Here is a tiny trained network, its code and every weight. The questions are about switching its units off for an input and a class, where a switched-off unit gives its printed mean instead of its output.

import numpy as np


def w(rows, s, z=0):
    codes = np.array(rows[::2]) - 128.0
    scale = np.full(codes.shape[1], s)
    scale[-1] = z or s
    return codes * scale


def norm(h):
    return h / np.sqrt((h * h).mean(-1, keepdims=True) + 1e-5)


def f(y):
    return np.maximum(y, 0)


def log_softmax(a):
    a = a - a.max(-1, keepdims=True)
    return a - np.log(np.exp(a).sum(-1, keepdims=True))


def net(x, mask):
    res = np.array(x, float).reshape(1, 5) / 4 @ E
    u = 0
    for l in range(2):
        y = f(norm(res) @ A[l][:, :-1].T + A[l][:, -1])
        res = res + np.where(mask[u : u + 14], y, B[l][:, -1]) @ B[l][:, :-1]
        u += 14
    return log_softmax(norm(res)[-1] @ U[:, :-1].T + U[:, -1])


A, B = {}, {}
E = w([
[126,128,127,128,128],'x0',
[183,143,60,204,198],'x1',
[152,68,53,62,112],'x2',
[129,129,128,128,128],'x3',
[172,146,117,165,2],'x4',
],0.012)
A[0] = w([
[150,86,22,50,94,11],'L0N1',
[33,121,140,61,159,112],'L0N2',
[98,45,219,51,68,25],'L0N3',
[117,73,119,56,83,77],'L0N4',
[134,179,114,139,97,89],'L0N5',
[180,141,168,111,33,44],'L0N6',
[93,254,244,196,131,2],'L0N7',
[141,103,187,113,181,67],'L0N8',
[107,149,61,140,242,120],'L0N9',
[197,166,71,119,186,70],'L0N10',
[204,40,137,10,123,64],'L0N11',
[148,189,29,164,55,74],'L0N12',
[104,196,249,87,94,98],'L0N13',
[161,128,73,160,129,98],'L0N14',
],0.0086,0.0068)
B[0] = w([
[16,24,56,252,115,174],'L0N1',
[181,103,159,68,121,218],'L0N2',
[104,243,62,64,88,201],'L0N3',
[80,196,97,192,161,179],'L0N4',
[162,67,196,92,188,145],'L0N5',
[170,103,205,76,108,174],'L0N6',
[64,58,121,249,131,203],'L0N7',
[145,96,189,117,107,153],'L0N8',
[208,89,174,115,134,253],'L0N9',
[103,186,102,147,173,185],'L0N10',
[24,87,141,173,93,193],'L0N11',
[185,84,151,120,155,194],'L0N12',
[120,214,2,125,151,224],'L0N13',
[122,209,101,107,100,173],'L0N14',
],0.0082,0.0056)
A[1] = w([
[163,109,159,64,177,33],'L1N1',
[165,67,21,115,146,129],'L1N2',
[126,158,83,70,113,98],'L1N3',
[138,213,121,178,160,93],'L1N4',
[152,130,89,199,25,209],'L1N5',
[234,156,76,208,210,55],'L1N6',
[81,201,122,65,71,3],'L1N7',
[139,216,210,229,172,127],'L1N8',
[212,108,146,114,63,46],'L1N9',
[201,169,59,207,127,30],'L1N10',
[202,119,110,119,61,95],'L1N11',
[118,164,139,85,181,63],'L1N12',
[98,72,110,51,175,137],'L1N13',
[148,80,8,133,142,84],'L1N14',
],0.012,0.0052)
B[1] = w([
[193,109,214,133,118,156],'L1N1',
[70,123,153,183,60,204],'L1N2',
[146,139,93,152,139,162],'L1N3',
[103,94,135,107,58,183],'L1N4',
[147,90,146,126,238,243],'L1N5',
[106,201,116,7,98,254],'L1N6',
[144,205,79,76,139,183],'L1N7',
[110,56,90,169,68,232],'L1N8',
[175,93,233,158,216,155],'L1N9',
[117,198,118,49,151,201],'L1N10',
[178,124,176,159,191,168],'L1N11',
[169,131,133,149,120,155],'L1N12',
[208,134,146,206,144,193],'L1N13',
[80,121,133,176,69,194],'L1N14',
],0.011,0.0091)
U = w([
[93,232,25,28,87,167],'0',
[42,7,49,233,53,230],'1',
[252,53,189,150,197,2],'2',
],0.015,0.0014)

Each question gives the input, the list of numbers given to net, and the class t.
The units are the neurons (one row each of A and B). Each row of codes is followed by its name. A weight is (code - 128) times the scale printed after its matrix; where a second scale follows, it is the last column's (A, B and U).
mask holds one flag per neuron, layer by layer. A switched-off neuron (its flag False) gives its mean, the last column of its row in B, instead of its output. The means were averaged over made-up inputs and are rounded, as every weight is.
A unit's drop is (log p(t) with every unit on - log p(t) with that unit switched off) / (log p(t) with every unit on - log p(t) with every unit switched off).
The circuit of an input: a set's keep is (log p(t) with only the set's units on - log p(t) with every unit switched off) / (log p(t) with every unit on - log p(t) with every unit switched off). Starting from the 12 units with the biggest drops (on a tie, the unit counted first), units are removed one at a time, each time the one whose removal leaves the highest keep (on an exact tie, the one counted first), for as long as the keep stays at least 0.8.
circuit, biggest first: the units of the circuit, biggest drop first
k most important neurons: the k neurons with the biggest drops, biggest first
top k neurons in layer l: the k neurons of layer l with the biggest drops, biggest first
drop when u is switched off: that unit's drop, to one decimal
input [-8,7,-5,3,-3], class 0: circuit, biggest first => L1N6
input [-3,7,-5,1,-7], class 0: 4 most important neurons => L1N6, L1N5, L0N2, L1N13
input [1,5,-5,2,6], class 2: 2 most important neurons => L0N13, L1N5
input [7,6,-8,7,0], class 1: 2 most important neurons => L1N8, L0N7
input [0,7,6,-8,7], class 0: 3 most important neurons => L1N10, L1N6, L0N9
input [-5,4,-2,7,-4], class 0: 3 most important neurons => L1N6, L1N5, L0N2
input [0,-6,1,5,8], class 2: 2 most important neurons => L1N9, L1N6
input [4,8,6,1,6], class 0: top 2 neurons in layer 1 => L1N10, L1N6
input [1,7,-1,-3,6], class 0: top 2 neurons in layer 1 => L1N6, L1N10
input [6,8,-5,8,6], class 0: drop when L1N6 is switched off => 1.2
input [-4,-1,5,-6,4], class 1: drop when L0N1 is switched off => 1.8
input [-6,4,0,-8,-3], class 0: drop when L1N6 is switched off => 2.7
input [2,-1,-8,-2,-4], class 1: drop when L0N7 is switched off => 0.0
input [2,-4,7,3,5], class 1: top neuron in layer 0 => L0N1
